Below is a small trained network, with its code and all its weights. Each question gives an input and a class and asks what happens when units are switched off, that is, made to give their printed mean instead of their output.

import numpy as np


def w(rows, s, z=0):
    codes = np.array(rows[::2]) - 128.0
    scale = np.full(codes.shape[1], s)
    scale[-1] = z or s
    return codes * scale


def f(y):
    return np.maximum(y, 0)


def log_softmax(a):
    a = a - a.max(-1, keepdims=True)
    return a - np.log(np.exp(a).sum(-1, keepdims=True))


def net(x, mask):
    res = np.array(x, float).reshape(1, 5) / 4 @ E
    y = f(res @ A[0][:, :-1].T + A[0][:, -1])
    res = res + np.where(mask, y, B[0][:, -1]) @ B[0][:, :-1]
    return log_softmax(res[-1] @ U[:, :-1].T + U[:, -1])


A, B = {}, {}
E = w([
[224,147,146,182,177],'x0',
[145,171,92,57,82],'x1',
[127,105,221,97,164],'x2',
[118,164,185,116,42],'x3',
[113,10,201,166,93],'x4',
],0.011)
A[0] = w([
[143,136,85,56,121,189],'N1',
[132,111,90,78,92,89],'N2',
[117,129,86,93,112,75],'N3',
[119,132,131,125,95,79],'N4',
[152,95,62,140,104,211],'N5',
[107,135,162,111,74,118],'N6',
[103,167,88,132,120,116],'N7',
[7,125,138,125,137,254],'N8',
[135,120,134,174,182,214],'N9',
[96,133,110,175,124,80],'N10',
[105,132,219,75,93,202],'N11',
[179,168,124,99,122,166],'N12',
],0.016,0.0057)
B[0] = w([
[102,205,33,60,171,200],'N1',
[171,164,48,90,193,172],'N2',
[217,185,91,63,150,166],'N3',
[163,102,143,104,55,151],'N4',
[168,209,167,147,23,211],'N5',
[189,139,94,73,55,194],'N6',
[231,213,143,51,90,184],'N7',
[100,46,78,2,78,245],'N8',
[184,36,133,189,200,239],'N9',
[180,87,156,28,69,157],'N10',
[172,112,103,50,43,240],'N11',
[79,219,53,109,160,197],'N12',
],0.01,0.012)
U = w([
[162,115,166,78,50,193],'0',
[154,166,125,187,136,19],'1',
[133,203,46,61,198,196],'2',
[190,62,176,182,208,196],'3',
[110,139,142,157,125,19],'4',
[136,148,112,207,92,92],'5',
[72,47,78,75,165,186],'6',
[12,169,168,196,188,2],'7',
],0.011,0.0062)

Each question gives the input, the list of numbers given to net, and the class t.
The units are the neurons (one row each of A and B). Each row of codes is followed by its name. A weight is (code - 128) times the scale printed after its matrix; where a second scale follows, it is the last column's (A, B and U).
mask holds one flag per neuron, in row order. A switched-off neuron (its flag False) gives its mean, the last column of its row in B, instead of its output. The means were averaged over made-up inputs and are rounded, as every weight is.
A unit's drop is (log p(t) with every unit on - log p(t) with that unit switched off) / (log p(t) with every unit on - log p(t) with every unit switched off).
The circuit of an input: a set's keep is (log p(t) with only the set's units on - log p(t) with every unit switched off) / (log p(t) with every unit on - log p(t) with every unit switched off). Starting from all 12 units, units are removed one at a time, each time the one whose removal leaves the highest keep (on an exact tie, the one counted first), for as long as the keep stays at least 0.8.
circuit, biggest first: the units of the circuit, biggest drop first
top k neurons: the k neurons with the biggest drops, biggest first
drop when u is switched off: that unit's drop, to one decimal
input [6,-7,-4,2,-5], class 3: circuit, biggest first -> (N9, N1)
input [-6,-7,-8,7,-6], class 0: circuit, biggest first -> (N10)
input [5,5,-7,-7,7], class 5: top 3 neurons -> (N5, N8, N11)
input [-2,-7,5,1,-1], class 6: circuit, biggest first -> (N5, N8)
input [-2,-2,-7,-5,6], class 0: top 2 neurons -> (N5, N10)
input [-2,-1,2,-8,1], class 6: top 2 neurons -> (N8, N7)
input [-3,0,-5,-6,6], class 0: top 2 neurons -> (N5, N1)
input [-8,8,-3,3,3], class 2: top 2 neurons -> (N2, N1)
input [5,7,-1,-6,6], class 5: drop when N5 is switched off -> 0.3
input [0,-5,6,-5,2], class 3: drop when N9 is switched off -> 0.2
